Below is a small trained network, with its code and all its weights. Each question gives an input and a target symbol and asks what happens when units are switched off, that is, made to give their printed mean instead of their output.

import numpy as np


def w(rows, s, z=0):
    codes = np.array(rows[::2]) - 128.0
    scale = np.full(codes.shape[1], s)
    scale[-1] = z or s
    return codes * scale


def norm(h):
    return h / np.sqrt((h * h).mean(-1, keepdims=True) + 1e-5)


def softmax(a):
    e = np.exp(a - a.max(-1, keepdims=True))
    return e / e.sum(-1, keepdims=True)


def log_softmax(a):
    a = a - a.max(-1, keepdims=True)
    return a - np.log(np.exp(a).sum(-1, keepdims=True))


def net(x, mask):
    ids = ['γεζηθλξπω'.index(c) for c in x.split()]
    T = len(ids)
    res = E[ids] + P[:T]
    u = 0
    for l in range(2):
        r = norm(res)
        for j in range(3):
            rows = slice(2 * j, 2 * j + 2)
            q, k, v = (r @ M[l][rows].T for M in (Q, K, V))
            z = softmax(np.where(np.tri(T) > 0, q @ k.T / 2**0.5, -1e9)) @ v
            o = O[l][rows]
            res = res + np.where(mask[u + j], z, o[:, -1]) @ o[:, :-1]
        u += 3
    return log_softmax(norm(res)[-1] @ U[:, :-1].T + U[:, -1])


Q, K, V, O = {}, {}, {}, {}
E = w([
[153,151,255,121,111,200,70,130],'γ',
[30,116,115,97,172,96,114,181],'ε',
[135,116,138,145,99,144,148,136],'ζ',
[109,160,107,146,153,166,143,93],'η',
[143,106,151,170,120,144,138,152],'θ',
[119,134,134,118,101,135,116,124],'λ',
[126,106,124,118,135,125,136,107],'ξ',
[127,114,108,120,116,144,118,122],'π',
[124,134,140,160,92,125,115,123],'ω',
],0.012)
P = w([
[159,251,132,144,124,53,103,203],'0',
[124,156,130,111,68,180,185,107],'1',
[113,122,137,92,89,151,179,117],'2',
[102,110,151,95,104,178,180,109],'3',
[109,126,132,76,81,176,181,99],'4',
[105,126,124,81,109,147,173,108],'5',
[81,124,131,82,117,189,191,116],'6',
[101,112,149,90,95,168,202,106],'7',
[95,147,145,78,94,153,177,105],'8',
[89,129,122,81,106,138,177,109],'9',
[94,122,140,70,96,146,192,116],'10',
],0.0029)
Q[0] = w([
[190,72,112,94,179,136,168,180],'0.h0',
[199,114,165,169,168,187,182,159],'0.h0',
[108,1,164,109,18,114,183,115],'0.h1',
[170,121,157,88,168,71,12,186],'0.h1',
[103,200,125,148,111,203,182,194],'0.h2',
[109,199,157,204,115,125,153,202],'0.h2',
],0.0066)
K[0] = w([
[80,47,140,140,106,160,180,76],'0.h0',
[176,61,178,142,80,184,206,116],'0.h0',
[183,199,171,145,127,16,94,193],'0.h1',
[106,2,147,69,51,137,141,145],'0.h1',
[128,180,154,184,116,145,107,141],'0.h2',
[131,197,207,230,97,137,168,174],'0.h2',
],0.0073)
V[0] = w([
[139,173,134,129,157,60,87,134],'0.h0',
[99,151,166,127,154,125,163,157],'0.h0',
[59,181,79,217,171,252,140,121],'0.h1',
[88,243,96,121,134,105,174,77],'0.h1',
[130,119,111,171,161,84,71,137],'0.h2',
[106,74,84,70,134,94,94,110],'0.h2',
],0.0042)
O[0] = w([
[157,68,143,111,156,143,180,147,2],'0.h0',
[131,90,133,99,105,119,148,92,139],'0.h0',
[157,239,109,99,255,111,149,131,132],'0.h1',
[144,75,85,72,241,138,105,47,213],'0.h1',
[147,86,163,143,125,129,93,132,13],'0.h2',
[151,153,186,210,52,150,131,194,42],'0.h2',
],0.0043,0.0034)
Q[1] = w([
[151,147,157,125,84,193,131,94],'1.h0',
[61,99,93,124,8,163,203,94],'1.h0',
[105,94,123,162,1,193,187,100],'1.h1',
[225,153,156,162,150,92,91,130],'1.h1',
[117,159,177,137,26,198,167,111],'1.h2',
[191,167,208,114,180,94,66,183],'1.h2',
],0.0086)
K[1] = w([
[205,142,171,139,91,132,75,159],'1.h0',
[198,80,135,130,97,22,87,231],'1.h0',
[190,105,138,158,49,31,135,193],'1.h1',
[134,142,165,158,124,241,157,63],'1.h1',
[253,142,184,110,90,73,59,203],'1.h2',
[74,159,185,115,122,239,144,63],'1.h2',
],0.0075)
V[1] = w([
[68,183,74,31,80,71,124,113],'1.h0',
[188,178,101,161,99,87,53,94],'1.h0',
[145,93,143,119,116,174,101,51],'1.h1',
[182,154,90,102,92,151,234,94],'1.h1',
[90,163,255,114,142,101,114,80],'1.h2',
[112,119,100,200,131,25,194,72],'1.h2',
],0.0062)
O[1] = w([
[153,74,98,159,145,176,162,216,248],'1.h0',
[172,149,116,249,144,107,100,119,195],'1.h0',
[154,83,107,128,123,160,91,44,93],'1.h1',
[180,156,186,107,73,208,172,142,252],'1.h1',
[50,114,206,172,177,197,111,103,78],'1.h2',
[118,99,141,175,116,108,254,83,161],'1.h2',
],0.0062,0.0042)
U = w([
[106,182,228,129,135,184,43,143,194],'γ',
[27,90,116,84,172,86,125,210,136],'ε',
[188,130,167,134,78,160,202,190,142],'ζ',
[173,182,104,71,241,151,154,69,100],'η',
[74,241,189,111,99,43,148,101,99],'θ',
[141,45,61,162,154,215,62,177,2],'λ',
[117,57,126,66,74,109,109,36,125],'ξ',
[190,182,65,113,117,61,49,153,168],'π',
[111,122,134,253,167,100,129,94,157],'ω',
],0.0069,0.0032)

Each question gives the input, a string of symbols that net reads in full, and the target symbol t.
The units are the heads (2 rows each of Q, K, V and O). Each row of codes is followed by its name. A weight is (code - 128) times the scale printed after its matrix; where a second scale follows, it is the last column's (O and U).
mask holds one flag per head, layer by layer. A switched-off head (its flag False) gives its mean, the last column of its rows in O, instead of its output. The means were averaged over made-up inputs and are rounded, as every weight is.
A unit's drop is (log p(t) with every unit on - log p(t) with that unit switched off) / (log p(t) with every unit on - log p(t) with every unit switched off).
The circuit of an input: a set's keep is (log p(t) with only the set's units on - log p(t) with every unit switched off) / (log p(t) with every unit on - log p(t) with every unit switched off). Starting from all 6 units, units are removed one at a time, each time the one whose removal leaves the highest keep (on an exact tie, the one counted first), for as long as the keep stays at least 0.8.
circuit, biggest first: the units of the circuit, biggest drop first
most important unit: the unit with the biggest drop
heads that matter: for each layer, one digit per head in row order, 1 if its drop is at least 0.15 and else 0, layers parted by /
drop of u: that unit's drop, to one decimal
input ω ζ ζ π ζ ξ, target ω: heads that matter => 001 / 000
input ξ ω ξ ω ω ζ ζ ω ζ ζ ω, target ξ: most important unit => 0.h1
input η π ξ, target η: heads that matter => 010 / 000
input θ ε ζ ζ ζ θ γ γ ζ π, target θ: circuit, biggest first => 1.h0, 0.h1
input ξ π π ζ ζ ξ ζ ζ ξ, target ξ: circuit, biggest first => 0.h1, 1.h1
input γ ω ξ ξ, target γ: heads that matter => 000 / 001
input π ζ ζ ζ ζ ζ ω, target π: circuit, biggest first => 1.h2, 0.h2
input η ζ ζ ξ ω ζ η ξ ζ θ, target η: heads that matter => 010 / 000
input π ξ ζ ξ, target π: heads that matter => 101 / 001
input π ζ ζ ζ ζ ζ θ ζ θ, target π: circuit, biggest first => 1.h2, 0.h0
input ε ζ θ ε ζ ξ, target ε: circuit, biggest first => 1.h1, 1.h0
input γ ε ζ ζ ζ θ, target γ: heads that matter => 010 / 001
input ω ξ λ, target ω: circuit, biggest first => 1.h0, 1.h2
input ω π ζ ζ ζ ζ ζ ξ η ω λ, target ω: most important unit => 1.h0
input π η π ζ η ζ ξ λ ζ ζ, target π: circuit, biggest first => 1.h2, 0.h0
input ξ ζ π ζ ζ ζ ζ ζ ζ λ, target ξ: drop of 1.h2 => 0.0
input ω ζ ζ, target ω: drop of 1.h0 => 0.1
input θ θ ζ ζ, target θ: drop of 0.h1 => 0.2
